Here is a tiny trained network, its code and every weight. The questions are about switching its units off for an input and a class, where a switched-off unit gives its printed mean instead of its output.

import numpy as np


def w(rows, s, z=0):
    codes = np.array(rows[::2]) - 128.0
    scale = np.full(codes.shape[1], s)
    scale[-1] = z or s
    return codes * scale


def f(y):
    return y / 2 * (1 + np.tanh(0.7978845608 * (y + 0.044715 * y**3)))


def log_softmax(a):
    a = a - a.max(-1, keepdims=True)
    return a - np.log(np.exp(a).sum(-1, keepdims=True))


def net(x, mask):
    res = np.array(x, float).reshape(1, 8) / 4 @ E
    y = f(res @ A[0][:, :-1].T + A[0][:, -1])
    res = res + np.where(mask, y, B[0][:, -1]) @ B[0][:, :-1]
    return log_softmax(res[-1] @ U[:, :-1].T + U[:, -1])


A, B = {}, {}
E = w([
[158,202,247,191,129],'x0',
[122,219,34,137,119],'x1',
[146,94,121,103,72],'x2',
[254,172,74,245,153],'x3',
[116,186,104,204,142],'x4',
[88,160,86,60,143],'x5',
[115,184,64,174,135],'x6',
[113,71,122,154,126],'x7',
],0.0072)
A[0] = w([
[105,126,100,50,93,136],'n0',
[120,147,178,97,29,146],'n1',
[165,125,124,213,197,10],'n2',
[221,200,78,129,159,119],'n3',
[163,87,227,61,77,212],'n4',
[155,79,175,61,144,102],'n5',
[199,102,219,59,137,142],'n6',
[10,90,120,122,73,255],'n7',
[137,164,87,61,143,22],'n8',
[175,228,129,192,218,139],'n9',
[238,151,143,127,151,99],'n10',
[125,209,160,155,254,30],'n11',
],0.0086,0.0046)
B[0] = w([
[80,104,84,162,97,192],'n0',
[156,138,138,111,149,172],'n1',
[122,166,105,115,188,169],'n2',
[67,162,113,126,51,211],'n3',
[148,60,170,101,162,253],'n4',
[92,129,163,139,111,184],'n5',
[176,92,160,132,178,207],'n6',
[250,46,127,40,203,254],'n7',
[101,171,24,141,67,141],'n8',
[70,171,93,172,90,252],'n9',
[90,169,129,94,82,170],'n10',
[144,138,125,144,82,177],'n11',
],0.011,0.0071)
U = w([
[112,157,129,128,158,3],'0',
[110,2,226,4,139,253],'1',
],0.0065,0.0046)

Each question gives the input, the list of numbers given to net, and the class t.
The units are the neurons (one row each of A and B). Each row of codes is followed by its name. A weight is (code - 128) times the scale printed after its matrix; where a second scale follows, it is the last column's (A, B and U).
mask holds one flag per neuron, in row order. A switched-off neuron (its flag False) gives its mean, the last column of its row in B, instead of its output. The means were averaged over made-up inputs and are rounded, as every weight is.
A unit's drop is (log p(t) with every unit on - log p(t) with that unit switched off) / (log p(t) with every unit on - log p(t) with every unit switched off).
The circuit of an input: a set's keep is (log p(t) with only the set's units on - log p(t) with every unit switched off) / (log p(t) with every unit on - log p(t) with every unit switched off). Starting from all 12 units, units are removed one at a time, each time the one whose removal leaves the highest keep (on an exact tie, the one counted first), for as long as the keep stays at least 0.8.
circuit, biggest first: the units of the circuit, biggest drop first
k most important neurons: the k neurons with the biggest drops, biggest first
drop when u is switched off: that unit's drop, to one decimal
input [2,-2,4,5,-3,-3,5,-5], class 0: circuit, biggest first	(n7, n4)
input [1,-8,-1,6,-2,2,3,-4], class 0: circuit, biggest first	(n7, n9)
input [-1,4,-6,6,-8,8,-1,6], class 0: 2 most important neurons	(n7, n4)
input [-6,-2,-6,0,-5,7,8,-8], class 0: circuit, biggest first	(n8, n4)
input [0,6,0,1,0,4,-2,-2], class 0: circuit, biggest first	(n4, n7)
input [-1,7,3,7,-5,0,-5,6], class 0: 2 most important neurons	(n7, n4)
input [-4,7,3,0,-8,8,-1,1], class 0: 4 most important neurons	(n8, n4, n0, n6)
input [-5,1,4,3,-5,8,7,-3], class 0: circuit, biggest first	(n8, n4)
input [7,-1,4,2,-2,4,6,1], class 0: 3 most important neurons	(n7, n4, n9)
input [6,-3,-3,8,-3,1,-2,4], class 0: drop when n3 is switched off	0.0
input [-3,2,5,8,-8,7,2,-6], class 0: drop when n7 is switched off	0.1
